Below is a small trained network, with its code and all its weights. Each question gives an input and a class and asks what happens when units are switched off, that is, made to give their printed mean instead of their output.

import numpy as np


def w(rows, s, z=0):
    codes = np.array(rows[::2]) - 128.0
    scale = np.full(codes.shape[1], s)
    scale[-1] = z or s
    return codes * scale


def norm(h):
    return h / np.sqrt((h * h).mean(-1, keepdims=True) + 1e-5)


def f(y):
    return np.maximum(y, 0)


def log_softmax(a):
    a = a - a.max(-1, keepdims=True)
    return a - np.log(np.exp(a).sum(-1, keepdims=True))


def net(x, mask):
    res = np.array(x, float).reshape(1, 4) / 4 @ E
    u = 0
    for l in range(2):
        y = f(norm(res) @ A[l][:, :-1].T + A[l][:, -1])
        res = res + np.where(mask[u : u + 15], y, B[l][:, -1]) @ B[l][:, :-1]
        u += 15
    return log_softmax(norm(res)[-1] @ U[:, :-1].T + U[:, -1])


A, B = {}, {}
E = w([
[92,239,150,225,1],'x0',
[81,170,234,132,182],'x1',
[135,33,197,183,82],'x2',
[205,176,97,247,223],'x3',
],0.0084)
A[0] = w([
[164,90,124,104,167,17],'L0N1',
[148,29,173,165,146,47],'L0N2',
[96,116,239,95,247,73],'L0N3',
[125,94,154,99,209,2],'L0N4',
[112,91,103,128,156,44],'L0N5',
[153,90,115,124,168,31],'L0N6',
[108,74,154,1,116,45],'L0N7',
[140,82,126,121,189,53],'L0N8',
[176,19,4,122,118,43],'L0N9',
[133,29,168,152,128,20],'L0N10',
[116,84,134,64,139,80],'L0N11',
[114,194,66,28,207,34],'L0N12',
[193,94,107,199,249,42],'L0N13',
[110,159,152,140,123,119],'L0N14',
[143,114,116,97,165,21],'L0N15',
],0.019,0.0045)
B[0] = w([
[142,97,89,161,83,169],'L0N1',
[176,102,187,175,193,191],'L0N2',
[184,211,143,30,106,233],'L0N3',
[152,90,67,156,69,185],'L0N4',
[137,108,108,146,100,150],'L0N5',
[132,98,90,155,84,163],'L0N6',
[25,114,119,103,153,244],'L0N7',
[137,95,86,168,77,180],'L0N8',
[185,212,149,40,107,239],'L0N9',
[168,80,176,163,185,183],'L0N10',
[119,92,94,147,61,193],'L0N11',
[189,69,207,174,202,233],'L0N12',
[2,132,91,104,179,232],'L0N13',
[142,150,121,125,89,169],'L0N14',
[137,97,86,153,107,158],'L0N15',
],0.038,0.011)
A[1] = w([
[137,121,110,154,96,126],'L1N1',
[123,95,168,102,109,117],'L1N2',
[91,121,128,114,140,16],'L1N3',
[127,131,126,137,124,151],'L1N4',
[113,147,105,104,88,106],'L1N5',
[153,167,129,191,82,139],'L1N6',
[91,142,86,155,157,64],'L1N7',
[92,159,106,175,152,46],'L1N8',
[173,101,180,206,198,32],'L1N9',
[172,137,143,140,130,77],'L1N10',
[2,98,148,123,127,3],'L1N11',
[128,128,94,179,78,161],'L1N12',
[141,156,116,203,75,29],'L1N13',
[167,195,111,78,107,7],'L1N14',
[143,114,107,148,105,92],'L1N15',
],0.027,0.0034)
B[1] = w([
[122,114,123,161,74,177],'L1N1',
[136,224,66,189,190,210],'L1N2',
[79,124,144,126,104,168],'L1N3',
[128,128,122,130,125,141],'L1N4',
[135,101,183,174,126,220],'L1N5',
[160,72,15,44,173,230],'L1N6',
[70,170,168,128,115,179],'L1N7',
[59,167,139,144,139,171],'L1N8',
[165,85,182,239,188,249],'L1N9',
[82,131,178,150,116,180],'L1N10',
[3,193,104,130,140,255],'L1N11',
[128,86,127,193,59,212],'L1N12',
[149,82,48,116,84,219],'L1N13',
[155,168,228,87,64,250],'L1N14',
[113,136,113,177,67,165],'L1N15',
],0.033,0.0093)
U = w([
[4,172,95,117,155,121],'0',
[149,64,50,126,72,210],'1',
[159,108,177,195,208,194],'2',
[171,195,188,41,93,5],'3',
[107,127,152,140,113,160],'4',
],0.017,0.0018)

Each question gives the input, the list of numbers given to net, and the class t.
The units are the neurons (one row each of A and B). Each row of codes is followed by its name. A weight is (code - 128) times the scale printed after its matrix; where a second scale follows, it is the last column's (A, B and U).
mask holds one flag per neuron, layer by layer. A switched-off neuron (its flag False) gives its mean, the last column of its row in B, instead of its output. The means were averaged over made-up inputs and are rounded, as every weight is.
A unit's drop is (log p(t) with every unit on - log p(t) with that unit switched off) / (log p(t) with every unit on - log p(t) with every unit switched off).
The circuit of an input: a set's keep is (log p(t) with only the set's units on - log p(t) with every unit switched off) / (log p(t) with every unit on - log p(t) with every unit switched off). Starting from the 12 units with the biggest drops (on a tie, the unit counted first), units are removed one at a time, each time the one whose removal leaves the highest keep (on an exact tie, the one counted first), for as long as the keep stays at least 0.8.
circuit, biggest first: the units of the circuit, biggest drop first
most important unit: the unit with the biggest drop
top k neurons: the k neurons with the biggest drops, biggest first
k most important neurons of layer l: the k neurons of layer l with the biggest drops, biggest first
input [2,-7,-6,-2], class 3: most important neuron of layer 1 -> [L1N14]
input [1,5,-7,4], class 2: top 2 neurons -> [L0N12 L0N9]
input [8,-3,3,-6], class 1: top 2 neurons -> [L0N13 L0N7]
input [7,1,0,2], class 1: 4 most important neurons of layer 0 -> [L0N13 L0N7 L0N3 L0N9]
input [2,0,-7,5], class 2: top 2 neurons -> [L0N12 L0N7]
input [7,7,8,-1], class 2: top 4 neurons -> [L0N9 L0N13 L0N3 L0N7]
input [-5,-6,5,-4], class 3: top 4 neurons -> [L0N9 L0N12 L0N13 L1N9]
input [2,7,-6,-3], class 3: top 2 neurons -> [L0N3 L0N2]
input [-8,2,8,2], class 1: 3 most important neurons of layer 0 -> [L0N4 L0N12 L0N8]
input [-5,-3,6,8], class 0: top 2 neurons -> [L0N13 L0N12]
input [2,1,7,8], class 0: top 3 neurons -> [L0N13 L0N12 L1N11]
input [2,2,8,-7], class 2: top 4 neurons -> [L0N10 L0N13 L0N2 L1N9]
input [1,5,5,-4], class 2: 2 most important neurons of layer 0 -> [L0N13 L0N10]
input [-5,8,-3,1], class 3: most important unit -> L0N3
input [-7,-8,-1,-7], class 3: top 2 neurons -> [L0N9 L0N13]
input [-1,-1,4,4], class 0: top 2 neurons -> [L0N13 L0N12]
input [-7,7,3,0], class 1: 2 most important neurons of layer 0 -> [L0N4 L0N8]
input [-5,-4,-2,6], class 0: top 2 neurons -> [L0N13 L0N3]
input [-6,7,6,6], class 3: top 2 neurons -> [L0N3 L0N12]
input [-8,4,-7,5], class 1: circuit, biggest first -> [L0N4]
input [-7,2,-2,7], class 0: 2 most important neurons of layer 0 -> [L0N13 L0N11]
input [1,-7,-7,-1], class 2: 2 most important neurons of layer 0 -> [L0N12 L0N3]
input [5,-2,-7,5], class 2: 4 most important neurons of layer 0 -> [L0N7 L0N3 L0N9 L0N13]
input [6,-5,0,3], class 1: 4 most important neurons of layer 0 -> [L0N13 L0N7 L0N3 L0N9]
input [3,-8,3,8], class 0: 3 most important neurons of layer 0 -> [L0N13 L0N3 L0N14]
